Here is a tiny trained network, its code and every weight. The questions are about switching its units off for an input and a class, where a switched-off unit gives its printed mean instead of its output.

import numpy as np


def w(rows, s, z=0):
    codes = np.array(rows[::2]) - 128.0
    scale = np.full(codes.shape[1], s)
    scale[-1] = z or s
    return codes * scale


def norm(h):
    return h / np.sqrt((h * h).mean(-1, keepdims=True) + 1e-5)


def f(y):
    return np.maximum(y, 0)


def log_softmax(a):
    a = a - a.max(-1, keepdims=True)
    return a - np.log(np.exp(a).sum(-1, keepdims=True))


def net(x, mask):
    res = np.array(x, float).reshape(1, 5) / 4 @ E
    u = 0
    for l in range(4):
        y = f(norm(res) @ A[l][:, :-1].T + A[l][:, -1])
        res = res + np.where(mask[u : u + 6], y, B[l][:, -1]) @ B[l][:, :-1]
        u += 6
    return log_softmax(norm(res)[-1] @ U[:, :-1].T + U[:, -1])


A, B = {}, {}
E = w([
[142,131,73,95,197],'x0',
[105,153,157,127,135],'x1',
[2,104,70,216,145],'x2',
[124,162,122,58,41],'x3',
[141,106,96,140,127],'x4',
],0.0074)
A[0] = w([
[79,110,188,175,128,254],'L0N0',
[74,160,104,133,126,210],'L0N1',
[177,184,63,176,69,152],'L0N2',
[132,162,172,95,156,141],'L0N3',
[164,133,166,254,37,235],'L0N4',
[170,163,100,60,86,70],'L0N5',
],0.0094,0.0015)
B[0] = w([
[215,42,53,103,134,225],'L0N0',
[196,102,46,90,52,208],'L0N1',
[129,202,185,24,124,174],'L0N2',
[125,131,73,176,187,186],'L0N3',
[85,105,255,214,112,255],'L0N4',
[216,204,117,69,207,232],'L0N5',
],0.0062,0.0049)
A[1] = w([
[134,129,155,153,103,62],'L1N0',
[93,97,125,154,114,212],'L1N1',
[131,164,154,185,1,130],'L1N2',
[142,133,169,56,57,4],'L1N3',
[153,127,197,131,158,67],'L1N4',
[113,107,142,68,185,39],'L1N5',
],0.0087,0.002)
B[1] = w([
[162,136,89,188,235,165],'L1N0',
[177,2,65,88,162,209],'L1N1',
[70,118,155,75,221,254],'L1N2',
[80,35,152,121,116,226],'L1N3',
[130,146,122,189,6,211],'L1N4',
[146,103,91,154,237,166],'L1N5',
],0.0086,0.0038)
A[2] = w([
[113,30,192,179,125,247],'L2N0',
[148,73,88,91,118,83],'L2N1',
[186,107,120,190,140,170],'L2N2',
[146,224,28,84,91,136],'L2N3',
[254,144,143,155,147,198],'L2N4',
[220,118,122,84,182,154],'L2N5',
],0.0093,0.0015)
B[2] = w([
[148,151,136,86,106,255],'L2N0',
[145,135,144,192,109,192],'L2N1',
[178,120,122,162,107,206],'L2N2',
[137,214,183,207,87,193],'L2N3',
[2,194,108,156,103,240],'L2N4',
[64,62,97,144,185,240],'L2N5',
],0.01,0.0066)
A[3] = w([
[60,77,153,231,73,232],'L3N0',
[79,5,111,114,130,166],'L3N1',
[151,132,143,152,69,229],'L3N2',
[78,155,163,92,131,160],'L3N3',
[97,117,148,113,130,70],'L3N4',
[201,158,218,109,76,251],'L3N5',
],0.011,0.0017)
B[3] = w([
[185,170,190,168,124,254],'L3N0',
[127,134,152,27,144,224],'L3N1',
[141,125,126,201,43,173],'L3N2',
[132,108,96,60,60,181],'L3N3',
[170,152,146,78,78,144],'L3N4',
[83,146,2,160,109,204],'L3N5',
],0.0084,0.0089)
U = w([
[162,179,134,251,60,254],'0',
[247,7,211,173,132,62],'1',
[52,131,113,209,254,46],'2',
[191,55,61,158,225,200],'3',
[87,161,108,81,33,88],'4',
[133,89,204,2,142,119],'5',
[70,209,78,84,183,108],'6',
],0.0099,0.002)

Each question gives the input, the list of numbers given to net, and the class t.
The units are the neurons (one row each of A and B). Each row of codes is followed by its name. A weight is (code - 128) times the scale printed after its matrix; where a second scale follows, it is the last column's (A, B and U).
mask holds one flag per neuron, layer by layer. A switched-off neuron (its flag False) gives its mean, the last column of its row in B, instead of its output. The means were averaged over made-up inputs and are rounded, as every weight is.
A unit's drop is (log p(t) with every unit on - log p(t) with that unit switched off) / (log p(t) with every unit on - log p(t) with every unit switched off).
The circuit of an input: a set's keep is (log p(t) with only the set's units on - log p(t) with every unit switched off) / (log p(t) with every unit on - log p(t) with every unit switched off). Starting from the 12 units with the biggest drops (on a tie, the unit counted first), units are removed one at a time, each time the one whose removal leaves the highest keep (on an exact tie, the one counted first), for as long as the keep stays at least 0.8.
units of the circuit, in order: the units of the circuit, biggest drop first
unit that matters most: the unit with the biggest drop
k most important neurons: the k neurons with the biggest drops, biggest first
top k neurons in layer l: the k neurons of layer l with the biggest drops, biggest first
input [1,2,1,-4,-2], class 3: unit that matters most	L0N4
input [1,5,3,-2,6], class 3: 2 most important neurons	[L2N3, L1N4]
input [5,-6,-8,6,2], class 6: 2 most important neurons	[L0N5, L2N5]
input [7,7,6,0,8], class 3: units of the circuit, in order	[L2N4, L1N1]
input [8,-6,3,4,-4], class 0: 3 most important neurons	[L2N3, L1N2, L0N1]
input [3,-8,-2,1,-3], class 6: units of the circuit, in order	[L2N4, L0N5]
input [1,-6,8,-2,-6], class 3: 2 most important neurons	[L2N3, L1N1]
input [-3,3,1,-6,6], class 1: top 2 neurons in layer 3	[L3N5, L3N1]
input [2,4,-4,1,7], class 6: units of the circuit, in order	[L0N5, L2N4]
input [6,7,-7,-8,4], class 2: units of the circuit, in order	[L2N4, L2N5]
input [1,0,6,-6,7], class 3: 3 most important neurons	[L2N3, L1N4, L1N1]
input [8,2,7,2,-2], class 0: top 2 neurons in layer 2	[L2N3, L2N5]
input [5,-1,-3,-1,7], class 2: units of the circuit, in order	[L2N5, L2N4]
input [7,-3,2,4,-1], class 0: units of the circuit, in order	[L2N3, L1N2]
input [-3,5,3,5,6], class 5: unit that matters most	L1N2
input [3,-6,-4,-2,-1], class 2: units of the circuit, in order	[L2N5, L2N4]
input [5,1,1,2,-8], class 0: top 4 neurons in layer 1	[L1N2, L1N1, L1N0, L1N3]
input [5,1,-8,-8,-8], class 2: units of the circuit, in order	[L2N4, L2N5]
input [1,8,6,5,6], class 0: top 2 neurons in layer 2	[L2N3, L2N1]
input [-1,-4,-8,-7,6], class 0: units of the circuit, in order	[L2N4]
input [-3,-3,8,2,1], class 5: 3 most important neurons	[L3N1, L1N2, L2N3]
input [4,-5,0,-1,7], class 2: top 2 neurons in layer 1	[L1N4, L1N3]
input [8,-7,2,8,8], class 0: 2 most important neurons	[L2N3, L1N2]
